Each row of numbers stands for one object and depends on some of the facts below. Use the named rows to name the rest.

Some facts about the objects:
α: is directly part of; χ: points at; Δ: is of sort; θ: belongs to class
z112	α	z683; z115	α	z964; z117	α	z326
z119	α	z261; z12	α	z153; z122	α	z964
z124	α	z204; z132	α	z204; z138	α	z153
z145	α	z847; z152	α	z436; z153	α	z685
z157	α	z850; z16	α	z349; z164	α	z208
z179	α	z847; z180	α	z474; z189	α	z796
z190	α	z964; z203	α	z153; z204	α	z955
z208	α	z685; z219	α	z208; z220	α	z153
z235	α	z261; z246	α	z349; z249	α	z683
z250	α	z784; z253	α	z965; z261	α	z311
z262	α	z344; z265	α	z874; z279	α	z948
z291	α	z964; z301	α	z685; z303	α	z311
z305	α	z311; z309	α	z685; z318	α	z289
z323	α	z847; z324	α	z318; z326	α	z847
z337	α	z683; z338	α	z42; z34	α	z964
z344	α	z685; z347	α	z349; z349	α	z289
z361	α	z683; z362	α	z309; z381	α	z615
z388	α	z965; z389	α	z965; z4	α	z955
z402	α	z617; z403	α	z289; z41	α	z311
z410	α	z42; z418	α	z850; z42	α	z63
z420	α	z344; z424	α	z344; z426	α	z311
z428	α	z617; z436	α	z566; z437	α	z615
z438	α	z850; z443	α	z965; z446	α	z63
z474	α	z948; z48	α	z566; z482	α	z53
z5	α	z261; z511	α	z261; z516	α	z566
z521	α	z617; z523	α	z311; z524	α	z874
z542	α	z53; z543	α	z683; z544	α	z318
z559	α	z796; z565	α	z153; z569	α	z436
z586	α	z261; z593	α	z796; z6	α	z566
z615	α	z874; z617	α	z685; z618	α	z208
z622	α	z208; z623	α	z42; z624	α	z617
z625	α	z784; z628	α	z349; z637	α	z796
z660	α	z208; z670	α	z683; z688	α	z436
z691	α	z309; z705	α	z208; z710	α	z318
z717	α	z617; z736	α	z683; z741	α	z63
z748	α	z53; z757	α	z311; z758	α	z874
z763	α	z261; z769	α	z874; z781	α	z784
z784	α	z685; z79	α	z179; z796	α	z948
z803	α	z964; z806	α	z741; z818	α	z289
z82	α	z683; z820	α	z566; z821	α	z796
z823	α	z63; z826	α	z179; z830	α	z53
z837	α	z850; z84	α	z179; z850	α	z874
z854	α	z683; z859	α	z42; z892	α	z617
z896	α	z153; z909	α	z566; z910	α	z964
z920	α	z179; z935	α	z349; z949	α	z53
z952	α	z261; z954	α	z784; z958	α	z436
z965	α	z685; z966	α	z474; z974	α	z208
z983	α	z847; z985	α	z153; z986	α	z874
z993	α	z850; z995	α	z847; z112	χ	z42
z117	χ	z262; z122	χ	z63; z124	χ	z246
z132	χ	z964; z138	χ	z964; z145	χ	z952
z152	χ	z12; z16	χ	z948; z189	χ	z153
z220	χ	z208; z235	χ	z63; z249	χ	z153
z253	χ	z542; z291	χ	z965; z301	χ	z769
z338	χ	z53; z34	χ	z952; z361	χ	z318
z362	χ	z318; z381	χ	z53; z388	χ	z660
z389	χ	z63; z403	χ	z326; z418	χ	z542
z420	χ	z208; z426	χ	z318; z443	χ	z261
z524	χ	z741; z543	χ	z323; z569	χ	z309
z6	χ	z261; z622	χ	z769; z625	χ	z874
z637	χ	z262; z670	χ	z12; z688	χ	z279
z717	χ	z153; z736	χ	z63; z757	χ	z617
z758	χ	z261; z763	χ	z326; z79	χ	z542
z803	χ	z660; z82	χ	z617; z823	χ	z710
z826	χ	z566; z830	χ	z617; z837	χ	z542
z84	χ	z12; z920	χ	z48; z949	χ	z4
z952	χ	z859; z954	χ	z685; z958	χ	z660
z966	χ	z874; z974	χ	z850; z993	χ	z837
z112	Δ	174; z115	Δ	174; z117	Δ	174
z119	Δ	341; z12	Δ	341; z122	Δ	174
z124	Δ	341; z132	Δ	341; z138	Δ	174
z145	Δ	174; z152	Δ	174; z157	Δ	341
z16	Δ	341; z164	Δ	174; z180	Δ	174
z189	Δ	341; z203	Δ	341; z219	Δ	174
z220	Δ	341; z235	Δ	341; z246	Δ	341
z249	Δ	174; z250	Δ	341; z253	Δ	174
z262	Δ	341; z265	Δ	174; z279	Δ	341
z291	Δ	341; z301	Δ	341; z305	Δ	341
z323	Δ	174; z324	Δ	174; z337	Δ	174
z338	Δ	174; z34	Δ	174; z347	Δ	341
z361	Δ	341; z362	Δ	341; z381	Δ	341
z388	Δ	341; z389	Δ	341; z4	Δ	174
z402	Δ	341; z403	Δ	341; z41	Δ	341
z410	Δ	174; z418	Δ	341; z420	Δ	174
z424	Δ	341; z426	Δ	341; z428	Δ	174
z437	Δ	174; z438	Δ	341; z443	Δ	341
z446	Δ	174; z48	Δ	174; z482	Δ	341
z5	Δ	174; z511	Δ	174; z516	Δ	341
z521	Δ	341; z523	Δ	174; z524	Δ	341
z542	Δ	174; z543	Δ	174; z544	Δ	174
z559	Δ	341; z565	Δ	341; z569	Δ	341
z586	Δ	174; z593	Δ	174; z6	Δ	174
z618	Δ	341; z622	Δ	341; z623	Δ	174
z624	Δ	174; z625	Δ	341; z628	Δ	174
z637	Δ	174; z660	Δ	174; z670	Δ	341
z688	Δ	341; z691	Δ	174; z705	Δ	341
z710	Δ	341; z717	Δ	341; z736	Δ	341
z748	Δ	174; z757	Δ	341; z758	Δ	174
z763	Δ	341; z769	Δ	341; z781	Δ	174
z79	Δ	174; z803	Δ	341; z806	Δ	341
z818	Δ	341; z82	Δ	174; z820	Δ	174
z821	Δ	341; z823	Δ	341; z826	Δ	174
z830	Δ	174; z837	Δ	174; z84	Δ	174
z854	Δ	174; z859	Δ	341; z892	Δ	174
z896	Δ	341; z909	Δ	341; z910	Δ	341
z920	Δ	174; z935	Δ	341; z949	Δ	174
z952	Δ	174; z954	Δ	341; z958	Δ	341
z966	Δ	341; z974	Δ	174; z983	Δ	341
z985	Δ	174; z986	Δ	341; z993	Δ	174
z995	Δ	341; z112	θ	briflim; z115	θ	fabofos
z117	θ	briflim; z119	θ	fabofos; z12	θ	kugro
z122	θ	kugro; z124	θ	kugro; z132	θ	kugro
z138	θ	fabofos; z145	θ	kugro; z152	θ	kugro
z157	θ	fabofos; z16	θ	fabofos; z164	θ	kugro
z180	θ	bifluk; z189	θ	fabofos; z203	θ	fabofos
z219	θ	fabofos; z220	θ	fabofos; z235	θ	bafiti
z246	θ	kugro; z249	θ	bifluk; z250	θ	fabofos
z253	θ	bifluk; z262	θ	bifluk; z265	θ	kugro
z279	θ	briflim; z291	θ	fabofos; z301	θ	fabofos
z305	θ	bifluk; z323	θ	kugro; z324	θ	bafiti
z337	θ	fabofos; z338	θ	bifluk; z34	θ	bifluk
z347	θ	fabofos; z361	θ	bafiti; z362	θ	kugro
z381	θ	briflim; z388	θ	briflim; z389	θ	kugro
z4	θ	kugro; z402	θ	fabofos; z403	θ	briflim
z41	θ	kugro; z410	θ	bafiti; z418	θ	kugro
z420	θ	fabofos; z424	θ	bifluk; z426	θ	fabofos
z428	θ	fabofos; z437	θ	bifluk; z438	θ	briflim
z443	θ	briflim; z446	θ	kugro; z48	θ	bifluk
z482	θ	briflim; z5	θ	fabofos; z511	θ	bafiti
z516	θ	fabofos; z521	θ	bifluk; z523	θ	bafiti
z524	θ	bafiti; z542	θ	kugro; z543	θ	briflim
z544	θ	kugro; z559	θ	fabofos; z565	θ	fabofos
z569	θ	kugro; z586	θ	briflim; z593	θ	kugro
z6	θ	kugro; z618	θ	briflim; z622	θ	briflim
z623	θ	briflim; z624	θ	bifluk; z625	θ	bifluk
z628	θ	kugro; z637	θ	briflim; z660	θ	bafiti
z670	θ	kugro; z688	θ	bifluk; z691	θ	bafiti
z705	θ	bifluk; z710	θ	kugro; z717	θ	kugro
z736	θ	bafiti; z748	θ	fabofos; z757	θ	bifluk
z758	θ	briflim; z763	θ	kugro; z769	θ	briflim
z781	θ	bifluk; z79	θ	kugro; z803	θ	fabofos
z806	θ	kugro; z818	θ	kugro; z82	θ	kugro
z820	θ	kugro; z821	θ	bafiti; z823	θ	briflim
z826	θ	kugro; z830	θ	briflim; z837	θ	bifluk
z84	θ	fabofos; z854	θ	bafiti; z859	θ	briflim
z892	θ	kugro; z896	θ	kugro; z909	θ	fabofos
z910	θ	kugro; z920	θ	fabofos; z935	θ	fabofos
z949	θ	briflim; z952	θ	kugro; z954	θ	kugro
z958	θ	bafiti; z966	θ	bifluk; z974	θ	fabofos
z983	θ	bafiti; z985	θ	bifluk; z986	θ	bifluk
z993	θ	kugro; z995	θ	briflim

Some rows with their names:
z559: [  8 -16   7 -25 -20  20  -9 -22  16  13   5 -20   9   0  -4  22  19   8
   8   3  -8   6   9   0  -2 -11   3  -9   9]
z757: [  7 -41  11 -26 -26  14  -6  -7   5   0   4 -23  -7 -23  10  25  -1  -8
   6  30  -5   5   2   2 -14 -14   6  14 -18]
z617: [  4 -15  -8 -40 -19  23 -23   5  14 -12 -18  -9  39 -21   3  17  19 -19
  -2  24   4  10  11  17  -9  -8 -12 -18  18]
z82: [ 14 -31  25 -36  -2  18 -10   2  -4 -30  10   2   6 -38   2  15 -11 -13
   3  15 -20  -9   4  11 -21 -15 -13 -22  -9]
z615: [  0 -22  -5 -48 -16  22 -33  -7  15  -6  11  -6  48 -12 -12  22  16   4
  16  12  -1  14   0  14 -26 -12  -8 -13  26]
z823: [ 15 -37  15 -36 -19  12  -5 -16   1   9   6 -24   2 -18   8  23   8  -7
  11  19  -7  -3   6  -1  -7 -16   2  -2 -13]
z63: [-14   1  33 -69  18  12  -6 -25  -5 -26  43 -39  41 -15  -1 -16  73 -23
   7   5  27  21 -30 -50 -45  15   8  -2  36]
z954: [ 16 -28  10 -41 -13  19   1 -19   2   9  -4 -22   3 -27  11  21  12 -12
   1  33   0  -3  15   7  -5 -10  -1  -2  -7]
z305: [ -1 -14   4 -15 -27  25 -14 -18  19   8   4 -18   2  -3  -3  19  14  10
   6  13  -3   4  -2  -1  -7 -10   3  10   8]
z220: [ 17 -34   9 -37 -14  18  -1 -17   0  13  -4 -20  -2 -28  17  18   9 -16
  -1  31  -1   0  17   6  -5 -10   0  -3  -5]
z318: [  7 -19   1 -38 -23  12 -19  10  14 -23  -7 -14  39 -11 -10  28  19 -10
   7   3  -3  15   5   8 -11 -15  -5 -24   3]
z289: [  3 -12  -1 -40 -20  14 -18   2  17 -20  -4 -11  40  -8 -13  24  26  -4
   9  -1   3  13   1   1 -14 -17  -4 -24  13]
z41: [ -6 -11   5 -24 -23  29  -5 -22  21   3   2 -21   6  -1  -8  20  11  12
  10  18  -5   3   4   3  -6  -7   4   3   7]
z418: [ 23 -42   0 -64  -9  12   3 -45  -4  27  10  16  -1 -33  -8  37   4  32
  28  32  30 -25   5  -4 -28 -46  10  -4  -3]
z4: [  3  -4  16 -26  -3  28 -18  -7  11 -22  10   7  16 -16 -11  10   5   3
   4   0 -16  -9  -1   9 -14 -11 -16 -26  18]
z424: [ 12  -9   1 -21 -20  24 -17 -20  15  20  -3 -16   9  -9   6  16  24   1
  -2  14  -1   1   8   3   1  -8  -6   0  14]
z964: [  0 -16  -2 -40 -21  17 -22   1  16 -18  -2 -10  40 -10 -11  23  20  -4
   9   8   2  13   1   6 -16 -14  -5 -18  15]

Rows to name:
No name comes twice in this set of rows, the named rows included.
[ 12 -30  25 -33  -2  18 -12  -1  -4 -25  12   7   4 -33   3  12  -4 -13
   3   6 -13  -7  -1   3 -21 -17 -10 -24  -1] => z920
[  8 -19   7 -23 -24  20 -14 -18  15  14   3 -23  10  -1  -2  21  14   4
  11   5 -15   1   7   5   2 -11  -1  -6   3] => z859
[  8 -14  14 -24  -3  27 -35  -9   9  -8  22  12  18 -20  -6   9   3   7
   5  -2 -18  -6  -6  11 -23 -12 -20 -16  25] => z437
[  5 -10   1 -38 -19  12 -17   3  16 -21  -6 -11  40  -7 -14  25  29  -4
   8  -3   3  13   2  -1 -12 -17  -4 -26  11] => z349
[ 15 -46  13 -43 -15  15 -13 -20  -1  18  15 -23   7 -22   9  22   1  -5
  16  25 -12  -1   7   8 -15 -14   0   3  -9] => z381
[ -6 -22  31 -41   3  14   4 -27  -5 -10  40 -35 -14 -29  10   4  42 -14
  -4  35  19  20 -24 -41 -39  11  19  32   1] => z235
[  4 -42  12 -29 -25  18   0 -11   5  -1   3 -23  -7 -21   9  24  -4  -9
   8  30  -7   6   7   3 -12 -13   9   7 -16] => z426
[  4  -9  17 -23  -7  26 -23  -6   9 -17  10   8  14 -14  -7   6   5   1
   6  -7 -18 -12  -6   3 -11 -15 -16 -25  18] => z623
[ 19 -34  17 -35 -17  10   2 -15   2   5   4 -24  -1 -18   6  27  12  -8
   7  11  -6   4  11  -3  -6 -17   6  -9 -17] => z16
[  3 -10  14 -33   0  31 -27 -13  10 -13  19  10  21 -18 -12   9   0   9
   8   3 -20  -8  -1  15 -22  -9 -18 -22  24] => z265
[ 16 -43  14 -36 -19  13  -2 -12   1   6   5 -24  -1 -22  10  26   2 -11
   7  22 -10   5  13   6 -10 -13   5  -3 -17] => z803
[ 11 -13   3 -28 -18  27  -8 -17  15  13  -9 -23  10 -13   5  19  14  -5
  -1  24 -10   1  20  16   4  -4  -6  -7   5] => z12
[ 13 -35  25 -32  -5  17 -16   3  -6 -24  10   4   4 -36   7  10 -11 -17
   5  12 -19 -13  -2   7 -19 -18 -13 -20  -8] => z830
[ 21 -32   9 -33 -16  15  -7 -13   1  14  -3 -19   0 -30  17  20  13 -14
  -3  29   0   0  11   4  -7 -11  -3   4  -8] => z625
[ 17 -30  24 -29  -4  15 -18   4  -4 -24  13   6   4 -36   5  14  -2 -12
   1   8 -13  -8  -5   4 -23 -19 -13 -16  -4] => z338

Now the same objects, written a new way:
Some rows with their names:
z152: [ -4  18   8  -4   9  -5  19  16   0   2  20 -14  10  20]
z220: [-10  14  -7   4   4  -9 -25  -6  -3 -13  21 -10   0  22]
z543: [  2  -2   5  -5   6 -18  26  25  -8   1  16  -8  -3  10]
z896: [ -9  -5   3   4 -11   3 -25 -20   0   0  -9   7 -11   2]
z79: [  5 -26  -1 -36  45  20   6  31  18 -32  28   5 -15  15]
z521: [ -5 -14  -8   4  -5  -6 -21 -21 -14   7  -8  14  -7  -8]
z324: [  5   4  10  -4   2  11  23 -10   2  21  -6  30   8  -5]
z821: [  1  14 -16   2  -2  10  -3 -17  -1  11 -12  22 -10 -14]
z683: [  3  -4   3   5  -5   6  -2  10   7   0 -16   5   9 -17]
z757: [  2  21 -22  11  19 -15  -1   5 -18  -1  16 -14  -8   3]
z289: [  6  -3   5   7  -7   8  -4  13   5   3 -14  11  11 -12]
z705: [ -5 -14  -8   3  -5  -6 -20 -22 -14   6  -9  13  -8  -7]
z710: [  9   9   2   3 -11  16 -18  -3  -3  10 -11  10 -10   8]
z124: [  0  23 -14   3   3  -3 -10   9  -1 -10  14 -11  -9  15]
z138: [-13   1  13  -3   8 -10   5  -4   3  -8  26 -11  17  22]
z203: [ -8  -6   3   3  -9   7 -30 -25  -1  -1  -9   2  -4   5]
z5: [  6  -9  25   4  12  16  13 -23   4   6  -8 -18   3  -7]

Rows to name:
No name comes twice in this set of rows, the named rows included.
[  3  10 -18   4   1 -17  -3  23 -13  -6  12  -7 -18   8] => z823
[  9  -4 -10   8   5   3  -8 -17 -14   9 -14   0 -14 -15] => z305
[ -4  30 -13   4   5  -5  -9  13  -5  -5  16 -14  -7  18] => z670
[ -2 -11 -32 -42  36  17 -19  27  16 -39  19  -6 -33   8] => z418
[ -8  16 -10   3   3  -7 -21  -3  -3 -13  20 -11  -1  21] => z301
[ -3  16   7  -4  10  -1  16  12  -2   0  21 -18  18  23] => z84
[ 32 -12  -3   4 -36 -13   4 -18  35 -23  -2   7   7 -22] => z63
[ -1  15  14   8  25  -6  24   3   1  -5  21 -26   1   9] => z952
[  7  14 -14   5   1 -17  -5  28 -17  -2  15  -1 -17  15] => z403
[  4   4   1   9   0  13 -13 -16  -1   1 -14  -7 -17  -6] => z41
[  3  25  -7  14  20  -5  -5  -1  -2 -12  15 -24 -18   6] => z763
[ -3   6 -13 -13 -13  14 -15 -15   2   2 -18 -16  -5  -2] => z157
[-12 -10  11  -3   2   0  16 -26   5  12  -3  26   7 -11] => z691
[ -1   0   4  -5   3  10  26 -16   5  16  -7  20   6 -12] => z410
[  7 -21  22   8   9  -2  24  -5  -7   9 -12 -10 -13 -16] => z586

